Below is a small trained network, with its code and all its weights. Each question gives an input and a target symbol and asks what happens when units are switched off, that is, made to give their printed mean instead of their output.

import numpy as np


def w(rows, s, z=0):
    codes = np.array(rows[::2]) - 128.0
    scale = np.full(codes.shape[1], s)
    scale[-1] = z or s
    return codes * scale


def f(y):
    return y / 2 * (1 + np.tanh(0.7978845608 * (y + 0.044715 * y**3)))


def softmax(a):
    e = np.exp(a - a.max(-1, keepdims=True))
    return e / e.sum(-1, keepdims=True)


def log_softmax(a):
    a = a - a.max(-1, keepdims=True)
    return a - np.log(np.exp(a).sum(-1, keepdims=True))


def net(x, mask):
    ids = ['βγδζηλξσφψ'.index(c) for c in x.split()]
    T = len(ids)
    res = E[ids] + P[:T]
    u = 0
    for l in range(3):
        q, k, v = (res @ M[l].T for M in (Q, K, V))
        z = softmax(np.where(np.tri(T) > 0, q @ k.T / 2**0.5, -1e9)) @ v
        res = res + np.where(mask[u], z, O[l][:, -1]) @ O[l][:, :-1]
        u += 1
        y = f(res @ A[l][:, :-1].T + A[l][:, -1])
        res = res + np.where(mask[u : u + 4], y, B[l][:, -1]) @ B[l][:, :-1]
        u += 4
    return log_softmax(res[-1] @ U[:, :-1].T + U[:, -1])


Q, K, V, O, A, B = {}, {}, {}, {}, {}, {}
E = w([
[137,52,71],'β',
[200,148,181],'γ',
[192,145,179],'δ',
[170,154,160],'ζ',
[205,135,118],'η',
[129,149,151],'λ',
[114,140,138],'ξ',
[47,158,187],'σ',
[58,119,76],'φ',
[147,187,2],'ψ',
],0.0054)
P = w([
[165,253,141],'0',
[159,235,138],'1',
[136,219,141],'2',
[131,193,140],'3',
[123,184,133],'4',
[105,151,141],'5',
[92,140,130],'6',
[80,115,124],'7',
[73,120,127],'8',
[97,121,123],'9',
],0.0022)
Q[0] = w([
[241,149,198],'L0H0',
[164,2,172],'L0H0',
],0.022)
K[0] = w([
[250,146,43],'L0H0',
[215,84,199],'L0H0',
],0.02)
V[0] = w([
[158,68,240],'L0H0',
[164,64,252],'L0H0',
],0.0037)
O[0] = w([
[113,249,3,7],'L0H0',
[122,248,5,1],'L0H0',
],0.0028,0.00066)
A[0] = w([
[149,133,192,209],'L0N0',
[1,111,147,60],'L0N1',
[142,184,48,173],'L0N2',
[112,119,128,3],'L0N3',
],0.016,0.0024)
B[0] = w([
[120,235,90,226],'L0N0',
[10,144,168,96],'L0N1',
[84,97,28,251],'L0N2',
[151,60,205,61],'L0N3',
],0.012,0.0019)
Q[1] = w([
[134,23,247],'L1H0',
[60,214,74],'L1H0',
],0.012)
K[1] = w([
[229,246,71],'L1H0',
[84,13,137],'L1H0',
],0.013)
V[1] = w([
[185,110,42],'L1H0',
[247,151,217],'L1H0',
],0.015)
O[1] = w([
[207,106,166,210],'L1H0',
[199,247,64,2],'L1H0',
],0.013,0.0067)
A[1] = w([
[114,184,221,1],'L1N0',
[183,85,238,69],'L1N1',
[124,221,254,44],'L1N2',
[200,68,89,64],'L1N3',
],0.0088,0.003)
B[1] = w([
[40,148,2,116],'L1N0',
[127,94,44,254],'L1N1',
[48,179,57,131],'L1N2',
[117,102,38,184],'L1N3',
],0.017,0.0051)
Q[2] = w([
[149,94,130],'L2H0',
[131,51,248],'L2H0',
],0.012)
K[2] = w([
[122,97,144],'L2H0',
[10,102,209],'L2H0',
],0.012)
V[2] = w([
[77,189,1],'L2H0',
[74,179,120],'L2H0',
],0.0078)
O[2] = w([
[45,254,40,201],'L2H0',
[80,123,68,2],'L2H0',
],0.0056,0.0033)
A[2] = w([
[237,195,54,139],'L2N0',
[206,253,187,3],'L2N1',
[123,208,198,228],'L2N2',
[172,174,232,249],'L2N3',
],0.0073,0.0049)
B[2] = w([
[240,98,86,254],'L2N0',
[51,71,9,147],'L2N1',
[52,247,113,151],'L2N2',
[178,231,252,170],'L2N3',
],0.017,0.0046)
U = w([
[143,109,133,165],'β',
[130,166,70,54],'γ',
[130,165,74,31],'δ',
[128,154,113,10],'ζ',
[237,127,135,104],'η',
[133,176,157,182],'λ',
[132,185,202,226],'ξ',
[20,176,117,253],'σ',
[115,44,254,102],'φ',
[91,32,66,127],'ψ',
],0.0042,0.0033)

Each question gives the input, a string of symbols that net reads in full, and the target symbol t.
The units are the heads (2 rows each of Q, K, V and O) and the neurons (one row each of A and B). Each row of codes is followed by its name. A weight is (code - 128) times the scale printed after its matrix; where a second scale follows, it is the last column's (O, A, B and U).
mask holds one flag per unit, layer by layer, with each layer's heads first. A switched-off unit (its flag False) gives its mean, the last column of its rows in O or B, instead of its output. The means were averaged over made-up inputs and are rounded, as every weight is.
A unit's drop is (log p(t) with every unit on - log p(t) with that unit switched off) / (log p(t) with every unit on - log p(t) with every unit switched off).
The circuit of an input: a set's keep is (log p(t) with only the set's units on - log p(t) with every unit switched off) / (log p(t) with every unit on - log p(t) with every unit switched off). Starting from the 12 units with the biggest drops (on a tie, the unit counted first), units are removed one at a time, each time the one whose removal leaves the highest keep (on an exact tie, the one counted first), for as long as the keep stays at least 0.8.
units of the circuit, in order: the units of the circuit, biggest drop first
unit that matters most: the unit with the biggest drop
k most important neurons: the k neurons with the biggest drops, biggest first
k most important neurons of layer l: the k neurons of layer l with the biggest drops, biggest first
input φ η ζ γ η η λ, target φ: 2 most important neurons -> [L0N1, L0N0]
input σ λ η, target σ: units of the circuit, in order -> [L0N1, L1H0, L2H0, L2N0]
input η σ φ δ γ, target φ: unit that matters most -> L1H0
input σ ψ β σ ξ, target σ: units of the circuit, in order -> [L0N1, L2H0, L2N0, L1H0]
input η ψ γ, target ψ: units of the circuit, in order -> [L0N2, L0N0, L1H0, L1N1]
input φ η δ ψ σ η η η φ, target φ: 3 most important neurons -> [L1N1, L1N3, L0N1]
input δ ψ β φ η σ, target σ: 2 most important neurons -> [L0N1, L0N2]
input ζ ψ ψ ψ ζ, target ψ: units of the circuit, in order -> [L0N2, L1N1, L1H0]
input ψ ψ ψ η, target ψ: units of the circuit, in order -> [L1N1, L0N2, L1H0]
input δ δ ψ, target ψ: units of the circuit, in order -> [L0N2, L1H0, L0N0, L1N1]
input η ξ ξ φ ψ, target φ: 2 most important neurons -> [L1N1, L0N1]
input ψ η ψ η δ η γ φ λ ζ, target φ: 2 most important neurons -> [L0N1, L0N0]
input ψ φ ψ η δ η γ ξ, target φ: 2 most important neurons -> [L1N3, L0N0]
input η φ β η ψ η φ ξ σ ψ, target σ: 3 most important neurons -> [L0N1, L0N2, L1N0]
input ψ σ η η σ γ, target σ: 3 most important neurons -> [L0N0, L0N2, L0N1]
input ζ ξ η ψ ψ φ, target φ: 2 most important neurons of layer 1 -> [L1N3, L1N2]
input γ δ γ ξ δ ξ ξ γ, target ξ: 2 most important neurons -> [L1N1, L1N3]
input ψ λ δ ζ η φ γ η η δ, target φ: 3 most important neurons -> [L0N0, L0N1, L1N3]
input ζ σ ξ, target σ: unit that matters most -> L0N2
input γ γ ψ ψ, target ψ: 4 most important neurons -> [L0N2, L1N1, L0N0, L1N3]
input γ δ σ σ ψ η γ λ γ δ, target σ: 2 most important neurons of layer 1 -> [L1N0, L1N1]
input γ φ η ξ η η, target φ: unit that matters most -> L2H0
input η γ η ξ γ σ ζ ψ λ, target σ: 2 most important neurons of layer 1 -> [L1N0, L1N2]
